Below are the code and all the weights of a small trained network. Each question names an input and a class and asks about switching units off, where a switched-off unit gives its printed mean instead of its output.

import numpy as np


def w(rows, s, z=0):
    codes = np.array(rows[::2]) - 128.0
    scale = np.full(codes.shape[1], s)
    scale[-1] = z or s
    return codes * scale


def f(y):
    return np.maximum(y, 0)


def log_softmax(a):
    a = a - a.max(-1, keepdims=True)
    return a - np.log(np.exp(a).sum(-1, keepdims=True))


def net(x, mask):
    res = np.array(x, float).reshape(1, 5) / 4 @ E
    y = f(res @ A[0][:, :-1].T + A[0][:, -1])
    res = res + np.where(mask, y, B[0][:, -1]) @ B[0][:, :-1]
    return log_softmax(res[-1] @ U[:, :-1].T + U[:, -1])


A, B = {}, {}
E = w([
[130,130,146,116,141,116,124,120],'x0',
[137,48,123,56,219,227,101,223],'x1',
[62,8,54,54,154,21,170,93],'x2',
[254,182,58,24,77,63,46,177],'x3',
[84,38,127,187,57,108,49,161],'x4',
],0.0061)
A[0] = w([
[199,183,179,190,117,209,71,119,39],'N1',
[122,166,167,179,56,57,150,44,16],'N2',
[175,182,183,211,96,238,78,146,64],'N3',
[155,169,153,189,64,119,123,57,104],'N4',
[132,91,131,110,196,222,109,165,131],'N5',
[181,207,181,149,198,174,135,135,164],'N6',
[177,171,103,104,131,112,91,146,10],'N7',
[21,136,154,184,164,204,154,69,24],'N8',
[94,151,128,132,176,169,216,89,87],'N9',
[145,173,83,71,194,112,254,104,157],'N10',
[151,212,133,133,166,98,204,75,129],'N11',
[74,120,200,220,173,202,196,96,5],'N12',
[138,151,136,120,206,165,113,190,81],'N13',
[156,114,116,96,171,192,105,154,19],'N14',
[200,187,104,57,68,143,95,150,12],'N15',
],0.0075,0.0021)
B[0] = w([
[158,58,115,216,186,38,108,51,217],'N1',
[123,114,206,171,81,191,195,202,221],'N2',
[164,47,149,211,201,41,77,69,240],'N3',
[126,131,182,145,90,171,197,225,205],'N4',
[76,128,190,178,80,188,180,191,211],'N5',
[72,40,67,173,206,72,115,128,220],'N6',
[174,175,89,50,106,157,97,72,171],'N7',
[185,224,60,61,89,76,100,58,240],'N8',
[155,181,57,86,143,112,124,101,205],'N9',
[51,95,64,209,233,76,116,185,225],'N10',
[59,177,174,165,116,157,120,225,211],'N11',
[209,203,60,2,34,154,58,101,255],'N12',
[105,181,194,160,82,180,188,183,182],'N13',
[125,169,237,131,89,196,192,135,175],'N14',
[185,211,109,63,101,116,61,66,203],'N15',
],0.0064,0.0072)
U = w([
[223,213,55,28,84,171,73,35,45],'0',
[97,106,79,201,150,129,89,183,250],'1',
[116,1,77,203,206,66,122,66,131],'2',
[144,162,218,179,78,232,197,238,1],'3',
],0.0064,0.0043)

Each question gives the input, the list of numbers given to net, and the class t.
The units are the neurons (one row each of A and B). Each row of codes is followed by its name. A weight is (code - 128) times the scale printed after its matrix; where a second scale follows, it is the last column's (A, B and U).
mask holds one flag per neuron, in row order. A switched-off neuron (its flag False) gives its mean, the last column of its row in B, instead of its output. The means were averaged over made-up inputs and are rounded, as every weight is.
A unit's drop is (log p(t) with every unit on - log p(t) with that unit switched off) / (log p(t) with every unit on - log p(t) with every unit switched off).
The circuit of an input: a set's keep is (log p(t) with only the set's units on - log p(t) with every unit switched off) / (log p(t) with every unit on - log p(t) with every unit switched off). Starting from the 12 units with the biggest drops (on a tie, the unit counted first), units are removed one at a time, each time the one whose removal leaves the highest keep (on an exact tie, the one counted first), for as long as the keep stays at least 0.8.
circuit, biggest first: the units of the circuit, biggest drop first
unit that matters most: the unit with the biggest drop
k most important neurons: the k neurons with the biggest drops, biggest first
drop of u: that unit's drop, to one decimal
input [5,-3,1,4,-5], class 1: circuit, biggest first => (N12; N10)
input [-6,-3,2,0,-7], class 1: 4 most important neurons => (N11; N10; N3; N1)
input [4,-6,2,-1,-7], class 1: 2 most important neurons => (N10; N5)
input [0,0,-5,-6,1], class 0: 3 most important neurons => (N12; N8; N10)
input [7,-2,3,3,-7], class 1: circuit, biggest first => (N10; N11)
input [-5,8,7,-5,-1], class 3: most important neuron => (N5)
input [1,6,3,4,1], class 3: 2 most important neurons => (N12; N8)
input [5,-3,-6,-2,0], class 2: circuit, biggest first => (N3; N1)
input [3,-2,6,7,-8], class 1: 3 most important neurons => (N10; N12; N8)
input [3,-4,-8,0,-8], class 1: 2 most important neurons => (N11; N4)
input [2,-7,1,-3,1], class 3: circuit, biggest first => (N2; N4)
input [-3,-5,-5,-3,4], class 2: 2 most important neurons => (N3; N1)
input [5,-3,-7,3,-3], class 2: circuit, biggest first => (N1; N3)
input [7,-1,-5,-5,2], class 0: 2 most important neurons => (N12; N8)
input [2,6,1,6,-7], class 1: 4 most important neurons => (N10; N12; N8; N6)
input [0,7,-8,1,-7], class 2: unit that matters most => N6
input [-7,-8,1,-6,2], class 3: 3 most important neurons => (N2; N4; N15)
input [6,-8,0,7,-5], class 3: 2 most important neurons => (N2; N11)
input [-6,-8,-8,-3,-1], class 2: 3 most important neurons => (N3; N1; N6)
input [5,8,3,-4,-4], class 3: unit that matters most => N5
input [6,-4,-3,3,-7], class 1: drop of N14 => 0.0
input [6,-6,-2,6,-7], class 1: drop of N6 => 0.2
input [-5,-4,-4,-6,6], class 0: drop of N5 => 0.1
input [3,6,-7,3,-3], class 2: drop of N1 => 0.4
